(in the rows, 128 means zero)
Facts:
liflus σ [geskol gusta]
floflus σ [miflor fledu keklo kleven briges figru kastim dregro]
drepir σ [trubral guvitrul pliflar pledas kidra]
lefe σ [klustem devun driklis vakis zivetar]
klutrozi σ [kovo bresoklel]
troklim σ [miflor tranibril]
kulotok σ [gizal lete musta keklo takem sunuk drigrar gunak direl]
seleskor σ [duste zadron]
zari σ [gizal gusta stemol dregro]
maston σ [virata bavos briges skufli ziza groskun]
mazas σ [soskel driple tranibril figru doki mape]
paza σ [geskur]
kluklin σ [gose leklan kovo figru geskur]
taklu σ [peskor garak]
drufel σ [kadra]
tiskos σ [bavos devun vavus doki plisus]
grukan σ [pibro kelu kozuvek stavok zudrum]
drigu σ [driple vegrus stemol beno]
totran σ [kozuvek tritrim]
kizus σ [briges]
drisa σ [musta stemol pliflar plisus gunak dregro]
plaflal σ [beros varuk zudrum]
grotro σ [kelu devun klotos mape]
rurun σ [pibro plover nagim bropam bego tuvebok kastim skuflam]
gastun σ [lete vavus brilan sunuk dukol]
ninuk σ [skastal lete kufetrer kozuvek doki ziza]
flamam σ [kilaga plisus drebre]
druplar σ [kopak figru tuvebok]
sople σ [zutal dregro]
grefluplol σ [nagim klotos lezur plufladim drigrar senas safli]
baso σ [tiren zadron sopla begron]
letrem σ [trubral kovo skurin nupe]
mopli σ [keklo zutal plareskis]
flitul σ [kavilen geskol luflon gidribrir datinos]
vostodrom σ [varuk gunak]
giplopo σ [kavilen lozul]
mizor σ [duste luflon bropam bemor dukol dregro]
lubaduk σ [klovo]
puzur σ [kavilen tiren plibre kleven gidribrir]
leskom σ [bropam trave briges tritrim pliflar begron]
fedon σ [tranibril skurin tidri klotos brilan]
skufo σ [beno]
tose σ [kadra tuvebok varuk]
vupa σ [virata nupe vakis gribra]
regrum σ [tranibril peskor tuvebok vezak drebre]
stegri σ [fledu zugen skurin leplis bagral vakis]
briger σ [trubral tidri klovo]
[kufetrer miflor kulotok groskun kidra senas vavus mazas musta datinos paza nupe dukol rurun sople direl letrem mizor lubaduk pledas zutal sunuk drigrar tose zugen zudrum regrum zivetar devun geskol tranibril] χ 946
[gunak liflus driple floflus leplis troklim seleskor lozul keklo beros soskel begron leklan grukan drigu stemol bavos kleven skastal gidribrir bropam luflon gastun trave grefluplol baso bemor beno takem leskom skufo doki tritrim briger fledu kopak ziza gribra] χ 824
[virata figru klovo geskur guvitrul kozuvek kastim klotos gizal safli kluklin plover varuk drisa plaflal kilaga ninuk peskor flamam vakis gusta mopli vostodrom klustem giplopo kavilen garak plufladim vupa lezur stegri bagral bresoklel trubral plibre] χ 844
[vegrus drepir lefe drebre tidri mape plisus skurin skuflam totran pibro zadron vezak tiren flitul bego puzur fedon kovo tuvebok driklis] χ 485
[sopla klutrozi kadra kelu dregro gose brilan zari stavok maston skufli pliflar lete taklu drufel tiskos kizus grotro briges druplar duste nagim plareskis] χ 798
[kufetrer gunak sopla leplis troklim kadra kelu kidra lozul keklo stavok soskel klovo senas musta skuflam datinos taklu stemol dukol plaflal gidribrir pibro zadron rurun druplar bego vostodrom klustem takem kavilen leskom fedon drigrar tritrim regrum ziza gribra] Π 728
[liflus figru drepir dregro tidri zari beros vavus gizal paza plover grukan nupe drisa vezak luflon peskor sople baso bemor letrem gusta flitul giplopo garak zutal plufladim zugen stegri plareskis briger kopak tuvebok] Π 617
[virata kulotok seleskor brilan maston begron geskur skurin guvitrul kozuvek kastim drigu totran kizus trave lubaduk puzur sunuk zudrum zivetar geskol tranibril] Π 430
[miflor klutrozi groskun mape klotos mazas briges flamam duste tiren mizor tose nagim bagral driklis] Π 332
[vegrus drebre drufel bavos mopli kovo devun trubral plibre] Π 688
[driple plisus skufli safli leklan skastal kilaga bropam gastun vakis direl grefluplol lezur fledu] Π 275
[floflus lefe gose pliflar lete kluklin tiskos varuk kleven grotro ninuk beno pledas skufo doki vupa bresoklel] Π 928
[kufetrer liflus figru vegrus driple kadra dregro tidri gose brilan klovo begron geskur skufli gizal pliflar grukan bavos skastal rurun gastun druplar direl baso kavilen pledas garak zutal sunuk fedon lezur ziza tranibril trubral] Δ 443
[gunak kulotok kidra lozul beros mape stavok soskel plisus kozuvek skuflam leklan tiskos varuk kizus drisa grotro kilaga vezak peskor flamam sople trave bemor letrem gusta flitul bego vostodrom klustem drigrar skufo tose doki zugen zudrum nagim tritrim regrum zivetar stegri plibre] Δ 360
[virata drepir leplis klutrozi groskun kelu skurin senas guvitrul kastim klotos mazas musta safli datinos paza drufel kleven dukol bropam luflon ninuk duste tiren beno takem giplopo mizor puzur vupa kovo devun geskol briger kopak] Δ 932
[miflor sopla floflus lefe drebre troklim seleskor zari keklo maston vavus lete kluklin plover taklu drigu nupe stemol totran plaflal gidribrir pibro zadron briges vakis grefluplol mopli lubaduk leskom plufladim bagral plareskis fledu bresoklel tuvebok gribra driklis] Δ 809

Known rows:
[126 138 101  86 154  98 109 113 101 159 131 130 133 103 104 143 142 115
 119 133  73 113 132 117 115 137 129 142 126 130 165 122 140 100 165 124
  52 127 160 136 106 145 189 164 158 155 142 153 137  88 129 141 116 111
 138] : plaflal
[135  97 127 122  93 144 148 126 159 105  91 154 134 106 149 146 144 125
 110 135 162 124 153 132 132 102 139 107 101 125 112 140 127 147 136 137
 155 133 154 106 132 123  95 116 104 118 116 122 101 132 133 113 115 161
 154] : guvitrul
[163 117 117 161  80 155 128 106 126  82 124 120 136 112 158 155 214  97
  79 123 168 146 152 149 149 127 137 141 122  86 170 136 118 167 133 116
 169 131 162 122  93 112 101 129 111 110 127 145 120 151 155  98 141 153
 151] : klovo
[104 118 140 107  89 142 146 125 165 120 100 133 134 131 130 132 128 117
 129 112 149 114 146 160 146 119 121 123 122 119  80 145 127 126 117 102
 185 118 116 123 148 132  91  93 115 146 100  82 127 133 127 104 133 136
 126] : skurin
[136 116 131 177 122 168 125 132 129 123 174 125 105 186 151 116 182 142
 125  91 131 130  73 118 101 112 120 145 155 135 135 111 120 113  96 122
 174 150 142 118 101 122  91 138 135 116 155 125 123 155 164 179 128 125
 108] : sunuk
[123  98 142 132 130 145 138 128 168 121  98 161 125 120 113 149 131 128
 130 160 142 123 140 125 103 104 140  93 115 133 111 142 123 144 140 149
 120 123 138 105 153 137 114 131 109 156 131 121  96  99 118 140  97 153
 144] : kozuvek
[173 169 198 122  95  71 111 106 132 102 103  96 107 133 100 129 155 138
 141 141 173 123 130 156 125 122 130 121 111 107 132 140 108 108 104 150
  73 155 100 165 152 158 136 130 125 117 108 140 114 135 128 102 122 129
 108] : lete
[126 126 126 144 102 129 145 130 148 115 100 130 130 131 142 153 140 110
 133 127 151 117 155 148 149 128 139 116 105 120  93 138 122 147 123 132
 162 125 127 124 128 127  93 104 100 129 118 110 117 143 118 105 111 133
 138] : leplis
[138 126 154 152 117 173 119 106 139  90 168 115 136 132 137  98 159 137
 109 114 148 150  90 132 106 109 105 141 170 110 126 141 126 132 109 106
 160 131 110 131 143  98 112 121 115 127 142 123 146 161 157 128 146 137
 115] : begron
[ 92 150  77 112 127 131 134 106 100 136 175 100 142 114 136 118 139 107
 104 113  89 148 140 147 145 177 110 173 169 116 160 119 139 122 137  92
 155 116 121 157 109 112 154 130 163 146 127 118 170 139 128 108 171 133
 119] : fedon
[122 142 148 142 124 135 127 142 148 127 101 138 124 136 106 160 121 115
 149 134 146 119 145 139 126 124 143 109 115 127  96 148 126 148 128 132
 133 118 115 119 141 134 113 118  97 155 112 105 106 117 109 131 104 116
 129] : soskel
[162 169 142 178 121 103 131 129 147  97 154  71  87 186  91 168 194 140
 128 147 145 139  97 160  95 117 122 126 136 103 158 115 111 142 107 147
 112 133  79 203 138 126 108 139 126 179 145 119 119 152 110 127 105 177
 104] : kadra
[121 129 150 144 132 141 128 137 140 125 110 132 131 128 109 140 118 119
 147 135 147 121 139 127 127 124 142 101 122 135  97 147 123 149 124 133
 127 120 115 121 148 127 112 119  99 146 117 110 118 118 107 132 114 106
 125] : tritrim
[130 156 178 113  81 136 112 105 147 102  89 111 131 133  96 143 166 107
 139  87 152 119 137 177 139 146 127 145 145  96 103 149 130 108 124 109
 140 142 131 124 130 155 129 115 121 141  79 109 121 125 145  95 138  78
 113] : driklis
[159 155 161 131 121 127  96 106 131 114 114 121 128 133 100 135 157 123
 144 109 143 125 114 143 125 119 128 132 133 105 109 151 131 111 126 121
 103 140 127 124 129 141 137 130 120 127 112 125 127 133 142 112 118  81
 112] : stemol
[165 149 159 171 105 114 134 131 152  72 147  73 113 150 121 129 171 141
 112 144 174 161 121 162 122 122 109 141 140  96 159 117 103 151 106 139
 142 146  93 189 147 115 107 120 111 125 124 142 123 169 134  99 139 189
 120] : skufli
[ 84 105  86  97 165 105 137 143 121 164 119 146 141  82 129 147  97 120
 126 172  83 122 159 101 122 136 135 106 122 151 152 112 129 128 173 138
  82 117 158 123 124 131 164 155 145 160 149 142 123  79  97 150 111 160
 164] : flamam
[122 116 135 131 135 152 132 142 154 115 123 130 132 135 122 132 121 138
 138 120 139 115 118 133 126 105 118 113 122 127  94 137 127 138 130 118
 149 124 111 135 155 122 103 106 101 147 132 118 129 131 118 121 111 129
 119] : bropam
[174 120 150 128 119 143  96 105 147 106 107 144 117 129  86 154 171 130
 114 111 147 118 101 133 117  89 137 126 114 110 129 150 133 134 146 135
  94 132 149 128 130 147 139 150 115 145 104 144 104 110 147 122 108 112
 126] : plover
[159 154 165 133 114 132  99 115 128 106 112 121 128 135 103 131 156 122
 137 103 145 122 106 144 131 118 137 137 125 108 111 152 130 120 125 122
 105 136 120 127 128 147 137 128 112 131 111 130 124 133 139 117 114  83
 113] : keklo

Rows:
No name comes twice in this set of rows, the named rows included.
[166 155 163 153  49  92 152 109 138  72 130  83 110 135 161 138 189 126
 106 149 194 155 157 174 150 144 127 146 121  82 164 120  91 145  93 149
 155 147 112 164 121 128 101 112 120  89 112 131 125 169 142  84 155 187
 122] => gose
[188 170 196 142 121 101  98 115 102  78 128  86 148 107 110  98 124 158
 129 142 173 138 110 118 138 121 123 120 135 104 132 147 119 133 109 145
  71 153  89 160 156 123 154 122 114  79 123 162 137 162 126  88 136 106
 110] => sopla
[133 115 107 166 118 132 161 157 112 156 128 161  98 179 157 128 141 142
 148 107 126 106 119 110 123 115 146 111 105 163  93 123 127 116 111 133
 166 129 139  92  96 131  80 115 137 108 135  91 105 130 129 159 109 119
 124] => devun
[133 110 133 176 156 181 107 155  87 133 165 143 149 137 166  82  82 160
 151 112 125 126  87  70 133 104 138 111 131 145  87 130 138 137 117 125
 152 134 129  95 122  89  93 107 107  69 173 133 142 164 124 159 109  72
 126] => datinos
[136 136 133 138  95 170 129 105 155  97 146 107 125 149 119 130 178 109
 103 102 150 146 120 172 141 136 112 169 156  92 129 143 129 145 123  96
 194 111 113 142 129 116  98 115 118 148  86 107 143 165 143  96 160 129
 114] => tidri
[102  96  84  90 171 118 129 137 122 162 116 160 146  72 137 132  72 120
 104 168  88 134 147  96 128 142 133 114 117 161 156 110 137 142 169 134
  92 104 144 125 133 112 167 152 143 135 137 149 124  87 105 131 137 148
 159] => drisa
[134 119 125 177  95 155 131 124 115 114 159 121 111 173 161 117 185 119
 124  89 148 137 112 130 136 128 131 149 143 108 139 115 118 112  97 138
 186 143 157 110  83 128  86 128 132  81 149 126 128 163 169 158 139 117
 124] => pledas
[142 160 183 117 123 163  86  92 118 101 130 120 165 108  97  99 127 127
 136  91 144 125  98 133 139 119 123 139 152 106  95 166 146 115 120 103
 116 128 104 120 153 122 149 114 110 119 100 123 155 142 148  97 133  51
 106] => zadron
[120 115 133 170 146 134 123 166 124 154 118 149  99 175 127 139 122 129
 170 116 126 112 111 113 119 123 156 107 115 145  90 129 131 126 111 152
 146 128 141 107 109 129 100 124 107 122 141 116  99 118 118 177  92  96
 128] => drigrar
[155 158 139  81 159  53 118 118 104 133 135  96 130 102 124  94  75 148
 112 151 108 150 136 123 141 158 113 150 128 141 179 102 121 109 129 146
  55 134 101 171 144 138 208 155 161  94 116 177 151 128 114  97 163 142
 123] => zari
[ 77 128  76  68 142 117 151 128 124 148 129 128 149 102 151 116  64 114
 120 118  95 130 162 132 167 171 117 150 130 151 125 110 138 133 142  94
 161 101 122 128 127 115 148 112 148 133 106 119 161 122 107 101 165 135
 140] => drepir
[ 93 140 132  53 144 108 119  92 123 161 139 120 149  95 108  97  92 121
 132 109  89 128 123 139 132 166 112 154 161 134 140 121 140  77 143  93
 101 126 125 130 125 147 196 136 171 146 108 120 161 107 140 115 166 101
 113] => totran
[137 106 139 143 108 137 139 132 150 109  76 155 129 111 123 175 152 103
 125 148 153 120 163 128 140 115 152 107  95 113 120 150 122 168 144 147
 126 120 153 111 132 126  99 124  95 136 111 115  98 107 118 116  93 138
 152] => klustem

Now the same nodes, written a new way:
Known rows:
[105  66  80 133 148 105 157 138  51 152 112  49 141  51 169  30 128  73
 199 161 112  95 154 137 160  80 140  45  67 131 136 133 126 149 172 112
 108 109 129 173 123 123] : flitul
[131 146 141 139 128 124 137 141 135 122 159 155 156 137 122 169 137 138
 119 112 126 157 111 134 138 160 120 164 149 142 100 139 110 149 110 124
 151 140 106 101 128 136] : plufladim
[148 159 143 121 132 145  93 116 123 131 136 178 120 184 104 139 116 190
 137 127 154 132  98 116  83 140 120 176 138 134 127 132 142 113 108 148
 135 113 134 125 136 128] : skufli
[108 137 138 104 124 106 147 151  80 140 163 161 126  92 169 151 187 132
 161 117 119 216 141 140 106 140 122  95 116 150 142 168 135 144 121 129
 127 155 118 116 119 136] : tuvebok
[137 143 141 126 138 125 119 136 125 133 156 162 136 153 118 162 140 158
 110 123 129 160 110 124 101 141 124 150 136 142 125 129 134 136 113 141
 139 124 122 112 132 127] : skastal
[136 143 141 110 116 127 111 119 124 134 150 161 118 106 138 162 143 158
 145 137 136 190 122 127 104 121 131 120 120 141 140 106 146 128 106 136
 122 124 127 122 127 119] : musta
[122 112 123 118 167 152 150 125 163 126  87  74 108 115 163  96  97 124
 123 139 109  71 179 107 100 124 139 114 133 119 158 120 167 107 170 129
 108 111 136 159 122 113] : mazas
[129 119 128 137 149 187 135 105 182 115  65 100 101 159 108  61  96  90
 128 146 155  26 136 133 156 103 137 143 128  87 130 138 138  78 163 118
 123 126 146 142 121 125] : grotro
[125 115 122 135 146 193 125 109 178 114  66 100  97 157 103  71  95  86
 133 149 148  29 140 130 159 102 138 138 124  89 125 139 144  83 159 117
 121 121 150 143 121 128] : tiskos
[111  95  98 161 154 141 168 141 173 114 100  42 158 106 161  82  91  50
 130 131  94  53 139 124 164 139 135 132 129 113 102 143 113 134 166 116
 140 121 115 131 121 129] : drisa
[141 158 153 114 130 163  99 104 163 126 139 174 113 134 104 166 118 188
 155 133 162 156 102 117 107 153 130 175 142 133 128 119 152 109  95 136
 132 117 117 116 132 119] : kelu
[132 121 138 130 107 133 113  87 160 112  33  39 100 163 140  87  24 144
 100 115 129  36 179 101 103 152 131 147 139  99 144 121 134  80 164 136
 107  96 153 174 137 134] : klutrozi
[115 102 106 163 115 109 160 133 171 102  84  25 148 116 170  91  80  54
 119 114  87  62 152 122 164 143 130 136 132 104 102 144  97 127 164 120
 136 121 125 137 126 131] : stegri
[125 149 112 141 119 150 148 148 161 126 151 168 145 119  94 144 175  85
  91 110 133 133  99 140 183 125 125 141 146 119 101 141 126 141 117 119
 152 160 120  92 119 126] : varuk
[144 152 146 119 133 152  93 106 121 126 127 183 115 184  65 137 131 183
 114 133 176 115 104 132 111 128 123 150 148 125 136 127 147 102 100 133
 129 134 143 119 135 129] : brilan
[104 141  97 109  84  86 149 137  88 139 160 139 142  84 177 127 184 126
 148 102 118 217 113 138 116 128 119  99  97 135 132 171 126 146 135 140
 126 150 135 130 117 136] : mape
[137 140 145 111 130 127 109 131 106 142 152 176 119 144 135 150 145 161
 147 138 135 174 124 136 106 114 125 124 117 143 141 110 145 134 109 136
 119 121 123 121 132 125] : zutal
[135 143 138 125 127 127 119 117 152 128 156 156 128 107 122 175 134 163
 126 127 132 167 106 122 122 129 131 142 137 139 122 107 135 140  98 131
 131 123 115 112 131 123] : takem
[138 143 145 108 135 127 116 128 102 136 159 176 122 150 127 151 157 166
 130 133 133 174 116 125  82 119 123 123 127 145 145 127 145 130 120 139
 127 127 135 123 129 121] : direl
[129  95 137 143 173 137 144 135 159 125  92  63 119 137 148  97  75  93
 162 157 109  54 162 122 140 120 135 126 132 116 136 119 128 117 160 116
 122 115 115 142 128 129] : leskom

Rows:
No name comes twice in this set of rows, the named rows included.
[127  96 134 140 190 148 151 138 157 117  85  76 112 157 123  82 110  86
 113 156 115  25 171 130 134 117 135 121 146 114 151 130 138 109 163 114
 123 135 136 138 124 122] => drigu
[123 119 158 124 231 211 154 139 217 109 103 107 103 160 164 121  98 113
 186 174 133  46 157 115 104 151 139 183 157 109 140 169 177  86 161 120
 138 136 107 119 114 124] => taklu
[124 144 138 144  74  72 112 120 124 114 111 114 124 152  93 153 119 142
  34  79 123 129 141 130 145 166 115 128 156 124 119 129  89 132 102 127
 132 139 141 120 141 147] => geskur
[125 138 101 146 113 124 146 129 151 116 156 150 153 133  90 138 166 102
  82 104 134 131  87 137 158 128 125 144 142 125 104 144 105 148 116 126
 153 155 135 102 125 127] => kozuvek
[139 153 129 125 119 155 110 105 160 122 147 171 129 153 127 146 128 144
 183 131 159 158  71 132 121 124 127 188 119 117 110 149 137 109 117 140
 148 128 125 110 126 126] => stavok
[134  65  85 157 184 144 139 136 103 151 100  45 162  64 103  59  75  89
 133 169 126  17 144 118 188 113 144  94 111 138 115  67 120 163 153  95
 117  77 102 169 139 106] => giplopo
[131 147 115 129 130 142 142 137 169 119 169 169 144 129 145 156 160 110
 147 128 125 174  84 131 121 129 128 163 130 124 111 146 137 133 119 139
 148 140 119  96 117 121] => beros
[141 114  82 151 108 101 120 137  79 145 165 144 184 111  89 100 134 106
 129 130 132 135  64 133 175  99 126 125 101 142  81 107  99 174 120 123
 146 107 124 129 135 124] => plibre
[ 94 102 140 120 120 109 157 147  85 128  77  70  90  97 158  82 138  89
 118 127 114  85 221 146 148 125 126  53 124 115 154 153 131 114 162 108
 103 156 141 152 119 142] => lefe
[131 151 116 122  73 101 112 105 114 116 137 162 106 163 116 127 166 132
 109 107 132 181  97 139 113  99 124 114 115 116 142 141 108 112 118 147
 128 144 165 122 127 129] => zivetar
[106 132 138 102 116 107 136 156  58 149 176 162 129  75 159 142 178 143
 139 121 121 197 151 135 104 144 122  81 116 153 140 150 144 148 116 129
 124 146 126 122 123 135] => vegrus
[141 149 145 117 122 161 120 124 155 132 135 182 117 114  80 150 158 149
  80 127 147 130 127 132 155 118 130 127 148 130 128  96 139 126 102 120
 125 135 133 116 128 122] => beno
[132 107 137 134 173 166 127 117 141 119  68  86  92 183 109  72  89 122
 133 157 146  16 155 126 118 124 133 148 142 100 154 148 143  83 159 123
 120 126 145 146 130 129] => maston

